Here is a tiny trained network, its code and every weight. The questions are about switching its units off for an input and a class, where a switched-off unit gives its printed mean instead of its output.

import numpy as np


def w(rows, s, z=0):
    codes = np.array(rows[::2]) - 128.0
    scale = np.full(codes.shape[1], s)
    scale[-1] = z or s
    return codes * scale


def norm(h):
    return h / np.sqrt((h * h).mean(-1, keepdims=True) + 1e-5)


def f(y):
    return y / 2 * (1 + np.tanh(0.7978845608 * (y + 0.044715 * y**3)))


def log_softmax(a):
    a = a - a.max(-1, keepdims=True)
    return a - np.log(np.exp(a).sum(-1, keepdims=True))


def net(x, mask):
    res = np.array(x, float).reshape(1, 7) / 4 @ E
    u = 0
    for l in range(3):
        y = f(norm(res) @ A[l][:, :-1].T + A[l][:, -1])
        res = res + np.where(mask[u : u + 12], y, B[l][:, -1]) @ B[l][:, :-1]
        u += 12
    return log_softmax(norm(res)[-1] @ U[:, :-1].T + U[:, -1])


A, B = {}, {}
E = w([
[127,175,59,57],'x0',
[183,189,57,202],'x1',
[86,165,186,128],'x2',
[80,1,126,160],'x3',
[206,61,202,127],'x4',
[56,111,100,177],'x5',
[121,97,151,2],'x6',
],0.0054)
A[0] = w([
[212,118,144,39,147],'L0N1',
[181,163,125,194,176],'L0N2',
[168,69,108,90,63],'L0N3',
[75,173,183,39,183],'L0N4',
[94,61,157,193,102],'L0N5',
[174,120,46,92,120],'L0N6',
[161,48,23,87,169],'L0N7',
[131,2,24,91,249],'L0N8',
[130,123,192,193,105],'L0N9',
[6,161,124,134,84],'L0N10',
[11,180,156,115,161],'L0N11',
[149,148,56,152,44],'L0N12',
],0.01,0.0019)
B[0] = w([
[217,144,186,30,252],'L0N1',
[58,112,89,81,221],'L0N2',
[91,162,202,64,163],'L0N3',
[136,46,89,87,233],'L0N4',
[170,57,155,217,203],'L0N5',
[103,191,192,123,194],'L0N6',
[6,170,169,96,215],'L0N7',
[23,109,133,99,255],'L0N8',
[117,34,135,99,178],'L0N9',
[193,102,83,31,195],'L0N10',
[194,77,2,79,214],'L0N11',
[63,207,128,192,171],'L0N12',
],0.0073,0.0041)
A[1] = w([
[125,124,121,109,74],'L1N1',
[204,138,122,108,79],'L1N2',
[173,133,58,174,146],'L1N3',
[134,198,97,177,140],'L1N4',
[164,104,134,101,77],'L1N5',
[98,79,207,255,55],'L1N6',
[147,47,135,174,111],'L1N7',
[24,108,68,142,248],'L1N8',
[143,143,118,157,1],'L1N9',
[203,85,113,171,150],'L1N10',
[94,133,9,217,221],'L1N11',
[77,125,18,162,75],'L1N12',
],0.0086,0.0042)
B[1] = w([
[106,105,91,128,117],'L1N1',
[178,115,152,177,140],'L1N2',
[119,146,217,124,160],'L1N3',
[48,195,189,86,160],'L1N4',
[149,149,62,93,133],'L1N5',
[140,2,80,176,177],'L1N6',
[121,132,220,134,164],'L1N7',
[192,109,192,95,254],'L1N8',
[72,178,88,196,99],'L1N9',
[119,164,180,93,155],'L1N10',
[58,144,206,26,249],'L1N11',
[121,249,211,103,175],'L1N12',
],0.0062,0.005)
A[2] = w([
[130,174,106,164,137],'L2N1',
[152,57,92,75,135],'L2N2',
[129,188,120,190,94],'L2N3',
[156,91,161,33,187],'L2N4',
[156,101,206,67,254],'L2N5',
[131,197,157,96,163],'L2N6',
[145,166,128,226,137],'L2N7',
[127,193,107,239,197],'L2N8',
[128,254,72,170,167],'L2N9',
[103,97,141,55,205],'L2N10',
[86,231,129,186,149],'L2N11',
[146,89,147,148,112],'L2N12',
],0.0097,0.004)
B[2] = w([
[123,121,185,97,123],'L2N1',
[128,170,33,185,176],'L2N2',
[98,136,147,57,122],'L2N3',
[112,171,109,171,240],'L2N4',
[121,173,139,170,254],'L2N5',
[121,182,174,125,184],'L2N6',
[33,84,108,110,121],'L2N7',
[3,108,127,2,129],'L2N8',
[155,107,225,87,159],'L2N9',
[108,154,126,163,217],'L2N10',
[146,141,165,47,154],'L2N11',
[117,147,154,150,134],'L2N12',
],0.0098,0.0097)
U = w([
[109,48,148,193,138],'0',
[64,169,148,74,164],'1',
[207,205,149,156,151],'2',
[154,148,97,137,2],'3',
[129,154,102,180,132],'4',
[132,157,1,109,106],'5',
],0.02,0.0089)

Each question gives the input, the list of numbers given to net, and the class t.
The units are the neurons (one row each of A and B). Each row of codes is followed by its name. A weight is (code - 128) times the scale printed after its matrix; where a second scale follows, it is the last column's (A, B and U).
mask holds one flag per neuron, layer by layer. A switched-off neuron (its flag False) gives its mean, the last column of its row in B, instead of its output. The means were averaged over made-up inputs and are rounded, as every weight is.
A unit's drop is (log p(t) with every unit on - log p(t) with that unit switched off) / (log p(t) with every unit on - log p(t) with every unit switched off).
The circuit of an input: a set's keep is (log p(t) with only the set's units on - log p(t) with every unit switched off) / (log p(t) with every unit on - log p(t) with every unit switched off). Starting from the 12 units with the biggest drops (on a tie, the unit counted first), units are removed one at a time, each time the one whose removal leaves the highest keep (on an exact tie, the one counted first), for as long as the keep stays at least 0.8.
circuit, biggest first: the units of the circuit, biggest drop first
most important unit: the unit with the biggest drop
top k neurons: the k neurons with the biggest drops, biggest first
k most important neurons of layer l: the k neurons of layer l with the biggest drops, biggest first
drop when u is switched off: that unit's drop, to one decimal
input [2,-4,6,7,-2,-1,-7], class 4: most important unit => L0N10
input [-4,1,6,-6,6,0,-3], class 0: top 4 neurons => (L0N10, L0N1, L0N11, L1N6)
input [-7,7,3,-4,2,5,1], class 0: circuit, biggest first => (L1N6, L0N9)
input [-4,-8,-2,2,-2,-6,2], class 2: top 2 neurons => (L2N5, L0N2)
input [-7,4,6,0,-6,-8,-3], class 1: top 2 neurons => (L1N11, L0N1)
input [1,-8,-6,0,-6,2,-6], class 5: top 2 neurons => (L0N10, L0N11)
input [-1,-4,5,1,0,-6,-4], class 0: 2 most important neurons of layer 1 => (L1N12, L1N7)
input [1,-3,-1,-7,5,7,7], class 2: top 3 neurons => (L0N1, L0N2, L0N8)
input [0,4,0,-2,1,-5,-1], class 1: top 2 neurons => (L0N4, L1N8)
input [3,-4,-7,4,1,3,-7], class 0: top 2 neurons => (L0N5, L1N6)
input [3,6,-7,6,5,2,1], class 1: top 2 neurons => (L0N7, L0N8)
input [3,-7,4,-1,7,7,-2], class 4: top 2 neurons => (L2N2, L0N11)
input [6,-7,3,1,3,-8,0], class 2: drop when L0N1 is switched off => 0.4
input [-6,-7,-1,-1,-2,1,-6], class 0: most important unit => L0N5
input [8,0,8,-5,3,-5,2], class 2: drop when L0N4 is switched off => -0.1
input [-6,0,6,7,0,-5,2], class 0: drop when L0N3 is switched off => 0.0
input [6,-3,5,-8,-2,-4,1], class 5: 2 most important neurons of layer 0 => (L0N4, L0N11)
input [-5,-2,-5,1,-8,6,3], class 5: 2 most important neurons of layer 0 => (L0N10, L0N11)
